In the rows, 128 means zero.
Each row is followed by its class number. Each block has new classes, again numbered from 0 up, in any order.
[116 112 136 113  88 147  83 108 118 109 140 149 131 163  78 113 114 151
 123 138 120 126 114 153 128 118 143  79 119 104 133 127 129 122 143 121]
7
[142 145 111 135 130  95 163 148 157 150 136 133  95 141 153 119 197 128
 135  97  95  97 135 118 163  87 108 160 143 152 139 123  94 138 110 125]
2
[125 119 150 164 156 107 127  57 153 170 146 148 116  80 158 170 119  77
 148  94 109 142 167 118  81 131 121 131 163 142  91 157  99 115 136 127]
9
[133 154  59 113 141 123 152 133 135 161 118 128 100 113 122 119 169 194
  98 152 139 127 151 167 144  87 164 118 172 166 151  89  97 162  96 141]
8
[116 133 156 113 113 121 109 128 138 132 121 121 127 147 102 111 126 118
 136 128  95 129 118 158 123 128 137 117 116 114 144 111 138 133 138 137]
7
[106 158 100  97 124 116  86 122 131 126 130 159 121 149  80  99 146 120
 148 123 100 159 162 163 166  80 208 147 122 132 152  72  70  80 156 158]
1
[134 115 124 156 149 122 125  88 125 214 120 128  84 128 129 138 123 165
 128 126 112 135 146  97 182 130 148 136 111 135 179 106 143 137 116 127]
5
[ 98 127 164 116 115 135 117 113 108 106 133 135 134 166 102 132 132 169
 129 115 129 145 130 135 140 133 164 107 105 128 131 126 109 136 140 104]
3
[149 115 108 135 109 138 126 128 134  87 135 113 152 120 120 127 112 112
 124 152 131 147 136 116 115 152 122 115 135 120 149 143 106 141 121 122]
10
[117 129 119 141 116 126 111 131 148  97 148 114 125 132 116 115 117 108
 119 128  95 141 130 172 141 119 164 126 106 120 136 118 135 145 128 133]
5
[128 130 162 103  92 135 134 114  91 123 128 144 129 147  77 111 128 148
 153 126 104 129 137 167 126 114 134 105 106 110 138 129 114 134 136 127]
1
[111 126 138 111 109 135 115 127 130  83 128 131 132 130 114 120 166 127
 127 125 123 131 151 149 113 103 174 120 107 115 113 132 101 134 123 111]
2
[111 126  80 126 152 122 139 125 153 138 147 138  98 133 124 178 119 115
 168  86 140 112 164 122 149 147 170 123 163 156 127 128 143 151 141 131]
8
[105 129 131 112 101 129 114 144 106 105 141 130 124 128  97 121 130 165
 136 128 117 137 123 145 139 134 152 109 115 122 137 124 119 146 141  89]
4
[114 122 141 118  91 126 111 123  96  94 111 146 130 148  72 101 153 100
 129 151 118 116 151 140 103 121 139 135 101 119 121 113 109 145 129 117]
2
[122 118 136 137  97 149 143 125 126 110 149 120 129 136 118 132  96 124
 120 129 107 116 121 156 113 139 112 122 117 114 124 146 105 132 128 106]
6
[120  98 129 109 106  94 115 100 131 154 176 147 126 127 119 184 163  71
 163  93  72 143 175 144  95  99 210 117 138 134 146 136  91 143 135 128]
1
[137 111 149  95 130 127 129  41 145 166 169 144 139  83  88 163  85   4
 140 109  64 131 121 153 108 139 160 164 164 130 104 134 122  82 108 146]
9
[107 124 149 120 111 129  96 139 129 138 121 139 128 132  98 110 124 153
 147 121  98 136 154 166 124 134 149 122  98 112 138 103 117 126 157 133]
7
[184  85 106 143  99  66 111 173 120 156 185 111 150 185 111 164 138  77
 147 120  66 154 142 101 147 136  92 189 128 147 133 123 127 177 135 139]
6
[ 88 148 134 119 122 135 101 141 122 119 135 148 107 135 103 119 115 123
 135 118 131 148 163 164 132 135 154 138  96 135 114 118 112  62 142 102]
6
[130 111 117 131  97 113 118 134 110  85 114 138 122 133  77 104 155 114
 135 134  94 109 128 120 147 114 147 132 133 120 142 110 103 181 140 125]
2
[114 127 114 131 168 124 167 127 155 178 155 136 113 123 159 150 154 166
 157  99  92 133 138 163 173 112  98 137 143 157 130 151 100 100 106 119]
9
[157 106  94 112 144 116 140 134 105 171 142 113 121 112 111 129 117 115
 142 118 137 110  92 156 127 121  92 126 164 135 148 156 142 152 112 150]
8
[100 102  90 196 166 139 112 127 131 148 101 132  97  95 142 137 153 167
 128 134 115 126 194 103 121 135 132 158 145 145 102  90 101 185 124 135]
2
[194  99 105 111 139 154 137 188 136 167 118 134 162 130 154 123 108 185
  65 171 123 134 153  93  84 129 103 123 146 117 191 125  81 177 143 132]
10
[108 132 155 153 166 106 132 107  77 182 111 110 147 119  71 146  92 154
 159 130  58 139  46 159 160 151  92  85 196 109 118 115 167 137 139 160]
7
[112 128 133 179 155 149  99 117 122 153 121 164  58  72 123  94  54  90
  83 132 142 151 113 116 103 147 102 127 217 148 173 148 140 125 162  79]
0
[115 166 130 117 123 137 105  83 119 119 144 145 132 113 102 102  92 129
 151 129  94 139 121 135 147 134 138  93  92 115 140 117 103 114 134 128]
5
[128 135 127 115 116 132 133 141 116 110 133 112 147 158  88 133 106 157
 126 120 124 123 101 139 138 124 116 102 121 120 141 129 150 159 131 127]
0
[116 117 128 113 136 104 127 100 136 123 179 129 137 165  84 149 103 137
 152  90  84 113 134 104 159 120 130 115 131 168 140 137 134 177 128 144]
9
[124 145 123 105  99 120 106 120 116  91 131 129 114 130  93 105  76  95
 101 128 144 150  98 122 129 136 170 122 107 131 149 118 126 141 138 102]
6
[164  80 150 144 142 175 138 122 111 167 119 117 128 147 133 161 118 135
 126 141  91 122  93 135 108 133 111 131 205  88  79 150 174 164 121 122]
8
[126 148 140 144 107 113  58 159  93  85 148 104 133  97 124  81 144  73
 136 162  51 119 126  35 110 149  83 144 180 130 107 110 141 134 127 124]
4
[118 129 168 120 102 135 103  94 122 138 134 128 140 137  77 102  98 151
 132 125 106 146 126 158 128 127 133 121 118 113 142 120 114 110 142 134]
7
[127 164 113 134 150 119 149  74 142 150 113 150 113  82 149 118 160  81
 186  99  68 121 116 128 136 116 127 143 130 116 110 129  86  91 110 142]
5
[108 183 142 176 171 151 116 113 120 120 144 126 147  92 143 120  57 110
  96 170  83 130 108 117 130 162 119 127 212 134  93 122 117  89 149 166]
10
[103 109 133 133 118 130 115 143 142 111 136 121 119 127 117 144 130 140
 112 130 105 131 172 142 121 132 170 131 116 141 138 120 110 140 135 113]
6
[148 216 139 107 152 119 145  96 136 146 135  94 126  94  94 101 119 127
 129 139 146 189 176 137 113 123 136 149 171 134 151  97  97  80 127 140]
4
[136 165 150  94 132  95 153 125 113 177 206 126 154 157 123 176  54  66
 140 105 101 144 117  79 132 194 124 143 150 171 139 147 184 142 122 138]
7
[111 126 120 115 158 120 114 117 135 189 159 174 105 106 152 148 117  87
 130 138 108 133 174 120 110 146 141 108 113 155 201 150 103 107 140 109]
5
[160 150 115 150 125 120  75  96 105 136 139 162  94 168 115 118 125 148
 160 191 117 152 110 153 181 137  84  90  65 119 102 106 119 199 155 135]
6
[163 190 163  76  63 119 146 117 119 104 186 176 161 170 119 129 150 187
 185 105  28 119  67 159 219 117 129 121  57 121  63 128 102 180 138 115]
0
[115 137 146 135 109 127 113 135 112 122 114 126  97 138 123 109 151 159
 124 129 119 129 128 141 162 120 175 110 112 108 159  98  99 149 155 111]
3
[ 95 122 132 141 111 129 111 136 124 121 119 133 130 157 120 131 138 163
 132 135 124 124 123 159 132 126 146  90 120 111 125 128 131 125 147 127]
7
[161 115 128 124  78  87 123 171 119 142 121 129  84 132  92  95 144 116
 122 148 124 133 110 136 181 150  85 147 115 136 190 105 149 162 142  86]
4
[ 93 119 133 122 127 104 127 184 107 129 104 136 113 147 123 121 155 170
 122 118 137 105 156 134 136 120 128 108  96 146 137 130 148 130 136 113]
9
[ 99 124 138 143 132 142 113 111 132 117 127 125 128 129 120 126 118 148
 128 124  76 126 134 125 128 122 163 102 117 116 139 118 124 148 130 123]
5
[181 164 135  74 125 135 155 151 119  95 152 116 136 112  88 127  60 132
 125 107 144 165 137  71 133 168 142  77 169 128 190 152 154 139 136  94]
10
[105 104 130 122  87 132 131 107 119  68 139 110 150 121  70 116 102 120
 134 126 101 144 137 152 132 127 170 123 128 121 147 132 103 150 127 113]
9
[143 209 109 158 174 143 100 128 142 162  70 133  81 161 157  66  74 139
  92 185 186 177 106  98 132 151  62 115 111 130 146  67 141 138 137 118]
10
[134 142 126 137 171 107 121 117 126 169 178 137 131 115 112 162 153 127
 192  91 106 158 207 148 126 135  97 155 121 154  80 132 110 119 120 149]
2
[147 184 117 123 174  97 132 149 110 195 116 135 114 115 115 130  55 106
 126  98  93 183  97 130 162 147 192 153 136 117 133  72 164 153 167 144]
5
[108 142 154 159 169 134 107 150 105 135 107 159  65 210 144 102  92 109
  96 164 132 125  51 116 151 137 134 108 150 139 154 149 196 189 165 103]
10
[131 116 181  82 123  71  72 114 122 124 138 161 104 177  81  98 137  85
 141 104 137 145 113 135 150 122 153 145  58 160 187 132 123 175 172 127]
3
[117 151 139 146 110 145  97 102 120 124 146 123  96 133 143 111 124 109
 109 185 111 133  43 160 182 116 136  80 170  85 148 135 120  86 149  94]
4
[101 142 149 113 110 144 124 109 125 101 122 126 140 145 127 112 131 147
 133 156 118 151 149 139 124 117 162 104 106 120 164 120  84 135 135 122]
1
[103 130 119 141 108 143 127  94 145  90 111 148 102 115  98  95 127 140
 128 125 109 146 142 156 136 107 151 115 144 129 129 112  87 130 130  95]
9
[103 121 143 114 109 155  99 146 140  78 133 118 130 155 106 128 140 176
 125 104 134 143 148 168 132 122 164  92  93 104 113 107 113 125 138 102]
3
[134 129 150 131 101 104 120 203  92 101 124 137 139 151  67 140 143 134
 101 153  79 112 137 171 193 142 194 139 164 122  99 106 183  94 163 155]
10
[202 101  71 147 169 101 151 138 162 144  89  85 142  86 132 140 119  74
  92 175 130 141 148  62 134 140 104 159 222 131 185 100 125 173 129 185]
9
[ 93 126 130 185 106 213 171 159 162  61  72 139 150 117 160 144  92 121
 106 160 104 116 177 130  65 204 125 149 156  89  57 105 107 116 139  90]
10
[119 151  94 119 161 163 132 122 158 137 148 135 105 124 139 129 133 172
 121 143 146 154 182 126 120 137 134 147 135 158 134 115 103 147 113 110]
4
[ 92 100 108 145 134 127 112 159 161 152 163 124 105 128 138 150 140 125
 115 117 108 129 196 180  84 126 108 140 103 162 131 124 100 120 111 108]
6
[165 157 206  94 180 145  81 135 129 149 118 140 139 158 124  89 105 162
 143  73  86 182 105  88 139 131 112 195 107 120  56  96 146 144 151 141]
3
[ 96 128 180 177 112 113 101  74 126 156 171 143 160  98 126 143 124 185
 145 136  69 169 152 192 157 142  95 134  85 141  75 116  50 118 137 113]
2
[152 169 164 118 117 141 160  64  89 155 187 116 119 143 141 109  52 153
 147 107 120 162  43  94 202 125 125 111 153 121 173 177 119 133 122 108]
1
[199 174  43  86 144 134 117 110 141 150 177 141 143 143 110 107  94  59
 143 151 100 189 103 133 128 115 119 170 190 139 119  92  90 168 114 155]
8
[ 96 142 139 115  87 137  86 117 104 106 140 149 103 147  80  84 108 155
 134 131 132 120 142 166 149 114 171 113 107 132 145 118 108 129 159 112]
8
[100 122 127 136 125 145 110 113 130 116 120 141  92 133  98 118 122 133
 128 137 122 140 166 155 130 123 157 110 124 128 129 112 134 135 131 105]
9
[129 146 149 111 112 113 115 133  70 167 150 153 134 145  69 100  53 111
 129 115  82 102  66  99 195 146  85 139 160 137 149 113 148  77 151 154]
1
[156 158 121  98 122 155 136 108 108 145 153 118 122 164  78 132  59  59
 108 175 104 149  82 165 173 146 178 162 140 100 138  99 153 119 131 147]
6
[114 146  77 105 120  80 131 145 170  86 170 130 127 160 114 152 143  71
 112 104 104 137  87 163 163  96 167 120 157 164 135 126 108 107 122 122]
6
[116 110 110 131  86 128 112 136 118 110 128 124 129 172  92 107 107 156
 124 119 115 114  93 125 135 125 130 104 116 117 147 113 139 180 132 124]
7
[109 129 146 108  89 140 125 112 122  82 145 117 142 151  91 125 150 138
 109 139  98 134 129 147 132 117 172 100 137 120 147 111  88 131 118 107]
3
[ 73 123  99 145 146  93 118 181 136 168 132 141 110 153 144 143 133 136
 112  96 121  60 135 140 146 122 114 111  87 156 150 120 149  89 137 146]
5

A new block, with new classes numbered from 0.
[127 140 128  54 181 134  97 138 132 129 100 119 131 147 122 140 134 118
 118 121 102 107 120 167 104 121 120  35 148 144  66  61 167 143 162 161]
4
[139 115 101  70  92 172 106 154 101 128 111 107 118 151 135 130 124 128
 108 110  90 113 115 170  95 125 114  25 138 113  49  91 166 136 138 165]
8
[ 76 124 109 127 124 158  77  99 107 133  99 113 182 142 162 129 115 113
 105  92 129 122 130 123 127 135 109  41  91  88 119 131 126 136 147 168]
7
[118 146 130  89 146 139 125 113  98 108 117 130 170 164 165 135 112 110
 105 120 123 130 132 126  98 153 119  24 109  44 139  89 108 123 147 159]
8
[160 173 134  85 158 165 101 131 125 126 111  82 189 177 152  98  83  99
 131  94 109 108 130 131 137 155 132  37 107  73 155  94 154 123 140 144]
6
[118 175 133  83 188 162 106 132 148  99 115 115 176 175 153 108 131 123
 145 102 137 121 136 117 110 146 111  64  94  67 175  80 139 125 131 156]
10
[129 152 129  79 166 165 106 134 101 137 107 101 148 126 130 142 110 116
 121 125  94 124 132 140  90 122 108   4 127 127  62 103 153 123 165 176]
8
[ 95 150 106 161 146 149  90 127 113 102 115 125 142 161 139 119 108 133
 133 121 126 125  97 131 143 134 108  45  82  77 143 107 127 145 116 139]
3
[148 133 115 109 112 140  87 106 101 119 100 146 166 153 175 122 122 105
 101 127 159 120 124 134 122 151 162  47  88  67  96  14 124 131 151 157]
7
[139 115  81 108 156 119  93 105 110 119 112  97 167 165 152 132  88 120
  87 102 103 101 124  98  96 131 143  29  84  70  90 138 129 131 167 154]
3
[150 155 102  63 121 179 119 163  82 112 118  94 105 150 138 146 114 133
 122 118  96 103 113 163 108 133 125  38 135 108  48  87 151 134 163 161]
0
[128 146 130 101 174 156 158 151 116 111 110  97 117 159 114 163 110 131
 134 116 124 109 120 143 106 130 114  38 158 121  91  57 161 128 162 171]
5
[ 99 133 134 110 148 157  96 112 120 125  86 109 182 172 163 106 112 127
 104 137 121 114 116 130 118 142 112  39 104  55 121 116 149 141 178 154]
4
[126 167 101  80 123 199 151 147  75 130 100 107 145 150 130 177  94 121
 115 114  92 128 114 137  83 139 101  46 135 115  80  74 153 134 170 164]
0
[161 129  94  78  94 146  78 134 122 137 113 109 121 148 163 142 120 131
 115  96  88 123 126 150  92 121 120  21 124 107  51  90 154 148 146 150]
6
[164 152 100 100 123 176 118 158 108 115  91 115 129 164 143 139 118 105
 117 122 110 103 111 172  97 141 137  44 127 131  79  52 167 141 139 150]
1
[130 130  86  95 120 144 101 135 126 118  81 119 211 196 149 113  61 109
 110 105 128 114 127 120 104 154 143  54 129  85 120  82 150 126 124 153]
9
[122 150 104  74 148 142 107 145  97 107 107 118 125 150 132 150 150 122
 111 100 101  93 120 171  98 122 114  38 136 128  79  62 138 141 162 154]
2
[120 139  91  73 134 158 122 159  93 110 112 115 139 173 132 176 118 144
 142 102 101 104 128 142  84 132  98  47 144 132  71  54 144 146 151 157]
10
[143 150  92  84 112 155  62 125  98 128  97 102 186 169 151 125 108 124
 123  86 107 118 134 154 126 172 124  25 107  45 109  73 129 121 141 158]
2
[ 59 147  91 103 140 148 112 148 121 110 119 128 125 141 115 154 119 135
 156 136 118 129 137 153 118 123 128  31 150 152  89  60 144 136 132 162]
9
[164 127 116  95 158 157 100 166  93 155 102 128 136 143 154 173 110 119
 132 119 103 113 122 150  81 109 117  37 127 130  67  67 161 126 153 144]
1
[119 153 102  89 144 165 112 144  77 116 114 107 118 138 132 161 130 118
 123 103 112 118 116 159 108 135 108  34 131 130  73  90 164 143 142 161]
10
[107 124  99 115 156  98  96 112 140 106 102 130 198 168 149 144  88 115
  98 127 130 107 146 112 107 145 162  47 108  73 129  86 121 138 153 146]
1
[149 146 129 127 108 141  79 136 128 137 120 126 164 137 176 116 102 145
 133  97 121 122 121 129 118 128 131  38 102  75 126 102 128 126 143 142]
5
[150 126 110 104 119 157  98 165 109 159 105 116 134 119 154 149 114 125
 134 116  95 144 123 177  89 124 119  18 135 135  67  86 161 128 143 152]
5
[140 137 128 109 117 163  89 129  95 147 105 118 178 148 158 111  89 126
 115  74 100 116 108 120 124 147 128  29 104  73 110  57 136 118 145 151]
7
[115 131 109  56 126 170 106 164 114 125 107 116 133 139 145 132 105 130
 127 103  69 116 110 146  83 137 125  32 144 112  74  54 164 119 151 145]
9
[170 157  97 128  98 146 102 106 108 119 107 119 156 138 145 109 108 113
 106  94 153 122 116 155 139 147 169  80  81 101 103  85 120 130 148 149]
2
[ 88 138 112 112 135 174  97 133  89 105  98  97 179 198 155 112 134 126
 101 118  94 101 115 138 107 152 114  18 104  58 140  80 137 128 170 138]
7
[119 126 113 134  98 159 107  94  99 128 101 110 143 165 162 139 114 117
  85 117 110 130 111 123 120 146 128  18  91   8 122  63 159 142 161 134]
6
[134 125 108  47 133 134 103 147 132 120 113 101 124 133 158 133 109 128
 128 110  67  75 132 147  73 130 147  34 150 116  59  60 164 137 164 154]
3
[114 111 108  47 142 132 112 160 140 122 122 122 129 136 118 157 121 134
 126 106 109 119 133 150 103 107 130  26 161 126  69  59 147 140 148 168]
6
[120 147  67 100 102 162  66 155  90 141 105 118 130  98 152 147  99 124
 136 126 108 138 137 172  92 126 131  49 116 160  29 107 131 140 151 163]
2
[121 129 106  60 165 144 113 165 104 128 127  99 126 153 139 158  93 130
 145 109 103 118 132 145  86 128 132  65 147 130  78  58 191 128 157 135]
10
[151 112 109 131 118 137 102 120 144 128  83 124 153 190 175 125 120 111
 115  97 108  99 132 146  96 139 143  45 102  39 136  50 140 135 123 138]
1
[113 117  93  86 170 162 112 163 115 137 103 117 112 176 110 136 133 136
 113 118  83 129 107 156  88 111 108   8 127 104  75  61 155 134 153 160]
4
[145 145 118 110 127 179 141 156 110 136  87 105 125 139 129 122 125 137
 129 106  73 115 110 165  87 128 116  30 130 120  60  36 148 128 165 159]
2
[125 143 116 101 157 131 117 105 148  99  98 113 150 151 139 125  90 108
  78 126 146 121 120 113 105 132 160  88 109  60 116 103 158 132 157 150]
0
[134 145 120  50 116 163 110 149 111 108 129 112 114 173 149 130 141 138
 117 129 113 105 125 161  90 121 118  30 144 103  77  64 183 136 157 158]
8
[145 132 128 132 116 159  98 110  82 129  91 120 158 178 196  98 119 102
 105 117 127 120 112 134 121 159 126  23  87  43 102  40 138 129 149 151]
7
[109 133  99  19 159 138  86 156 137  99 126 104 130 141 132 129 128 136
 119 121 103 106 134 141  83 119 151  30 152 145  51  92 167 118 179 158]
9
[137 123  93  64 123 179  98 169 147 147 117 105 117 139 144 137  97 136
 127 113  79 116 133 138  81 101 118  45 114 105  69  70 178 146 141 161]
6
[134 117  91 101 119 152  69 124 105 140  88 125 177 180 161 118 102 126
  88 115 122 114 112 133 110 130 116  32  89  59  90 116 142 148 152 162]
4
[138 135 122 103  76 148  90 105 104 124 110 112 174 126 170  92 100 120
  72 118  95 120 112 142 114 153 144  16  94  64  82 129 145 137 159 153]
8
[148 138  86 104 109 141  81 122  98 170 108 131 192 186 155 123  83 121
 124 104 135 144 136 136 123 143 151  16 113  72 116  61 153 125 140 157]
4
[134 144 128  70 163 141  75 133 101 119 116 107 195 168 185 114  95 125
 126 107 114 104 125 109 106 134 116  39 101  96 107 139 136 116 174 139]
9
[109 128  94  67 114 165 121 150 118 144  88 115 136 146 136 135 118 117
  94 125  88 104 123 172  76 120 129  38 158 137  66  87 184 153 159 171]
4
[101 141  77  89 130 163  93 153 120 141 100 110 142 139 140 146 108 121
 124 109  82 147 134 172  85 142 100  54 123 116  91  91 165 137 129 154]
2
[127 117 122 100 151 162 104 121 108 102 102  87 147 189 157 105 131 126
 123 114 158 102 122 133 124 136 163  33 112  27 130 110 138  94 171 149]
9
[126 110 133  98 135 163  77 107 115 166  95 103 170 180 162 115 132 130
 115  95 112 124 117 144 124 129 108  18  99  41 121  96 177 125 169 147]
4
[106 163 124 136 154 159 137 141 116 126  88 115 184 174 132 129  88 119
 146  68  81 134 113 127  93 153 101  49 138 103 168  62 138 125 118 126]
10
[131 133  98  72 170 164 106 165  88 123 123  89 120 165 114 147 118 122
 138  99 102  93 124 142 107 118 121  53 134 135  78  68 178 128 149 146]
10
[118 139 113 111 137 158  85 112 127 112 111 103 148 159 139 106 129 102
 113  91 107 129 122 161 126 147 122  37  87  70 147 125 123 124 114 146]
8
[ 99 125 132 105 141 155 127 113 130 115 114  99 162 142 149 123  94 130
 109  98 113 150 108 126 125 174 114  79  98  42 139 111 167 129 142 139]
10
[106 123 129  99 160 162 118 135  91 122  97 118 178 142 161 137  91 103
 110 104 102  96 119 106 108 143 122  15 106  65 105  74 117 126 171 164]
1
[107 148 103  97 128 160 108 130 116 120 122 114 148 157 164 121  86 135
 142 111  96 150 128 118 112 172 123  29 106  46 116  82 124 111 132 153]
9
[130 143  87  96 104 156  94 156 129 126 126 109 119 135 137 139 115 135
 132 117  99 127 131 168 107 136 139  36 123 128  81  72 158 139 140 153]
5
[145 141 113  93 167 171 133 168 108 122 104 107 129 183 122 164 115 137
 138 126 104 113 118 145  95 134 106  30 141 113  78  47 165 128 154 157]
1
[112 139 100  79 141 161  99 138 103 127 110  94 128 153 137 165 114 131
 136 131 106 130 136 152 106 130 112  35 134 106  59  89 161 133 164 159]
0
[112 131  99  75 140 143  76 136 126  90 104  99 163 185 155 102 113 133
 117 111 111 125 124 143 116 171 119  48 106  37 107  81 128 126 151 146]
2
[153 151  97  52 137 168  77 155 122 134  99 105 155 144 142 138 124 125
 132  97  76 109 132 164  78 138 113  60 114 128  80  62 149 128 159 144]
2
[172 127 114  74 131 153 105 159 136 144 121 118 119 158 135 149 134 143
 139  77  93 109 121 161  95 112 136  32 137 129  80  46 170 121 146 145]
1
[ 96 155 131  94 151 192 115 139 127 116 111  95 113 135 132 141 126 130
 143 106  84 122 115 137 111 125  85  28 119 103 101  85 143 141 153 158]
6
[142 134 108  62 131 151  89 138 104 142 123 106 139 143 135 150 123 129
 127 120  98 123 138 157  89 114 120  11 129 148  43  85 164 128 166 161]
8
[149 160  98  69 153 171 116 174  93 128 115 117 129 142 134 148 105 133
 148 102 100  99 131 146  78 117 137  54 125 125  82  28 121 116 169 154]
2
[132 129 148 129 105 132 119 121 112 110  85 123 163 157 166 119 103 117
 101  85 121  97 100 140 128 132 122  39 144  59 134 106 119 146 135 140]
6
[155 143  91  59 118 142  85 148 113 155 117 131 128 132 148 155 114 144
 115 132  93 131 129 166  77 123 143  40 129 133  45  81 160 140 168 154]
4
[ 94 134  82  81 137 176 114 170  94 114 125  95 109 143 145 140 119 132
 127 111  76 141 116 159  82 138 102  40 122 124  73 116 164 139 142 146]
10
[125 116 102  60 113 164 106 151  87 126 118 125 123 135 163 187 135 123
 106 113 101  95 122 169  97 129 107  40 123 110  66  86 159 153 158 160]
1
[113 122  83  82 142 169  87 148 100 115 104  90 122 161 124 150 130 127
 140 110 101 118 126 154  95 132 122  33 121 127  52  57 166 135 159 148]
10
[104 112  93  54 123 165  87 149 104 132 128 107 139 152 144 154 147 144
 131 100  80 123 127 149  89 127 104  24 111 112  68  55 176 138 169 142]
10
[140 135  99  39 139 150  89 159 107 119 126 119 131 146 138 146 124 138
 126 115 119 108 122 147  98 116 143  33 139 135  54  74 164 119 164 157]
9
[101 143  79  65 116 147  77 136 141 136 118 133 115 129 129 147 126 143
 101 120  90 143 126 160  83 128 136  40 128 110  76  93 164 145 146 158]
4
[100 121  99 100  86 151  70 125 126 106  92 113 216 159 173 102 106 121
  88 104 121  95 125 131 114 144 149  35 109  80 122 150 136 141 162 149]
1
